Here is a tiny trained network, its code and every weight. The questions are about switching its units off for an input and a class, where a switched-off unit gives its printed mean instead of its output.

import numpy as np


def w(rows, s, z=0):
    codes = np.array(rows[::2]) - 128.0
    scale = np.full(codes.shape[1], s)
    scale[-1] = z or s
    return codes * scale


def norm(h):
    return h / np.sqrt((h * h).mean(-1, keepdims=True) + 1e-5)


def f(y):
    return y / 2 * (1 + np.tanh(0.7978845608 * (y + 0.044715 * y**3)))


def log_softmax(a):
    a = a - a.max(-1, keepdims=True)
    return a - np.log(np.exp(a).sum(-1, keepdims=True))


def net(x, mask):
    res = np.array(x, float).reshape(1, 6) / 4 @ E
    u = 0
    for l in range(2):
        y = f(norm(res) @ A[l][:, :-1].T + A[l][:, -1])
        res = res + np.where(mask[u : u + 11], y, B[l][:, -1]) @ B[l][:, :-1]
        u += 11
    return log_softmax(norm(res)[-1] @ U[:, :-1].T + U[:, -1])


A, B = {}, {}
E = w([
[129,131,129,130],'x0',
[205,2,171,96],'x1',
[185,100,73,171],'x2',
[62,19,110,124],'x3',
[127,129,124,123],'x4',
[126,126,130,130],'x5',
],0.0064)
A[0] = w([
[63,105,65,147,58],'0.n1',
[185,115,169,85,125],'0.n2',
[163,187,171,140,133],'0.n3',
[137,168,160,167,96],'0.n4',
[177,155,97,195,91],'0.n5',
[65,109,117,96,105],'0.n6',
[79,175,116,126,252],'0.n7',
[187,111,3,144,249],'0.n8',
[104,135,155,167,195],'0.n9',
[92,66,130,106,140],'0.n10',
[92,109,69,149,58],'0.n11',
],0.014,0.0041)
B[0] = w([
[184,150,169,254,178],'0.n1',
[108,132,200,181,190],'0.n2',
[92,181,126,118,187],'0.n3',
[79,116,129,140,148],'0.n4',
[242,97,122,89,175],'0.n5',
[222,140,79,192,174],'0.n6',
[214,81,41,105,230],'0.n7',
[136,141,97,195,255],'0.n8',
[120,79,87,35,160],'0.n9',
[110,204,22,43,207],'0.n10',
[152,197,204,210,155],'0.n11',
],0.0075,0.007)
A[1] = w([
[126,120,126,199,218],'1.n1',
[35,176,47,9,253],'1.n2',
[58,49,97,116,129],'1.n3',
[118,124,198,59,182],'1.n4',
[253,153,134,198,114],'1.n5',
[90,139,205,94,104],'1.n6',
[184,214,161,88,97],'1.n7',
[98,85,122,141,44],'1.n8',
[133,130,147,206,55],'1.n9',
[114,85,137,102,157],'1.n10',
[89,137,122,66,101],'1.n11',
],0.012,0.0019)
B[1] = w([
[148,224,154,17,169],'1.n1',
[82,67,228,100,241],'1.n2',
[62,141,62,162,149],'1.n3',
[160,205,148,182,150],'1.n4',
[2,89,142,57,254],'1.n5',
[238,178,83,188,140],'1.n6',
[113,84,100,188,164],'1.n7',
[164,90,59,140,122],'1.n8',
[244,108,187,154,155],'1.n9',
[121,199,161,35,133],'1.n10',
[123,51,226,182,149],'1.n11',
],0.0071,0.0095)
U = w([
[74,128,222,19,253],'0',
[127,154,25,55,229],'1',
[201,251,179,198,79],'2',
],0.011,0.00027)

Each question gives the input, the list of numbers given to net, and the class t.
The units are the neurons (one row each of A and B). Each row of codes is followed by its name. A weight is (code - 128) times the scale printed after its matrix; where a second scale follows, it is the last column's (A, B and U).
mask holds one flag per neuron, layer by layer. A switched-off neuron (its flag False) gives its mean, the last column of its row in B, instead of its output. The means were averaged over made-up inputs and are rounded, as every weight is.
A unit's drop is (log p(t) with every unit on - log p(t) with that unit switched off) / (log p(t) with every unit on - log p(t) with every unit switched off).
The circuit of an input: a set's keep is (log p(t) with only the set's units on - log p(t) with every unit switched off) / (log p(t) with every unit on - log p(t) with every unit switched off). Starting from the 12 units with the biggest drops (on a tie, the unit counted first), units are removed one at a time, each time the one whose removal leaves the highest keep (on an exact tie, the one counted first), for as long as the keep stays at least 0.8.
circuit, biggest first: the units of the circuit, biggest drop first
k most important neurons: the k neurons with the biggest drops, biggest first
top k neurons in layer l: the k neurons of layer l with the biggest drops, biggest first
drop when u is switched off: that unit's drop, to one decimal
input [4,-1,2,4,-2,-2], class 2: top neuron in layer 1 : 1.n9
input [6,2,-7,-6,-3,-1], class 2: 3 most important neurons : 0.n10, 1.n6, 1.n5
input [5,0,-2,8,-3,6], class 1: 2 most important neurons : 0.n6, 0.n10
input [-5,-2,1,-7,2,-3], class 1: 2 most important neurons : 0.n5, 0.n7
input [0,1,7,-1,-1,-3], class 0: top 2 neurons in layer 0 : 0.n10, 0.n7
input [-4,2,2,-4,3,6], class 0: 2 most important neurons : 1.n5, 0.n5
input [-1,4,-4,0,5,-4], class 2: top 3 neurons in layer 0 : 0.n2, 0.n7, 0.n9
input [5,-2,2,5,7,3], class 2: 2 most important neurons : 0.n1, 0.n11
input [3,-8,-3,-5,8,-3], class 0: 2 most important neurons : 1.n2, 0.n8
input [7,-1,7,3,-1,7], class 2: top 2 neurons in layer 0 : 0.n8, 0.n11
input [7,7,1,4,-7,-6], class 1: 3 most important neurons : 1.n3, 0.n3, 1.n5
input [-8,5,8,-2,7,-6], class 0: 3 most important neurons : 1.n5, 0.n7, 0.n10
input [5,-2,-8,4,4,6], class 1: circuit, biggest first : 0.n6, 0.n7
input [-7,0,-2,5,-2,-6], class 1: circuit, biggest first : 0.n10
input [3,7,7,-3,7,-3], class 0: 3 most important neurons : 1.n5, 0.n7, 0.n2
input [-3,7,-5,0,-2,-1], class 2: top 2 neurons in layer 0 : 0.n2, 0.n7
input [8,-4,-6,-8,7,-2], class 0: 2 most important neurons : 1.n2, 0.n7
input [3,-7,2,-5,8,4], class 1: 2 most important neurons : 0.n7, 0.n5
input [-7,-3,-7,2,4,4], class 1: top 2 neurons in layer 0 : 0.n7, 0.n6
input [-7,3,4,-6,-8,8], class 0: circuit, biggest first : 1.n5
input [-6,2,6,-2,-4,4], class 0: drop when 1.n5 is switched off : 1.7
input [-5,-6,-7,-7,5,1], class 0: drop when 1.n2 is switched off : 0.6
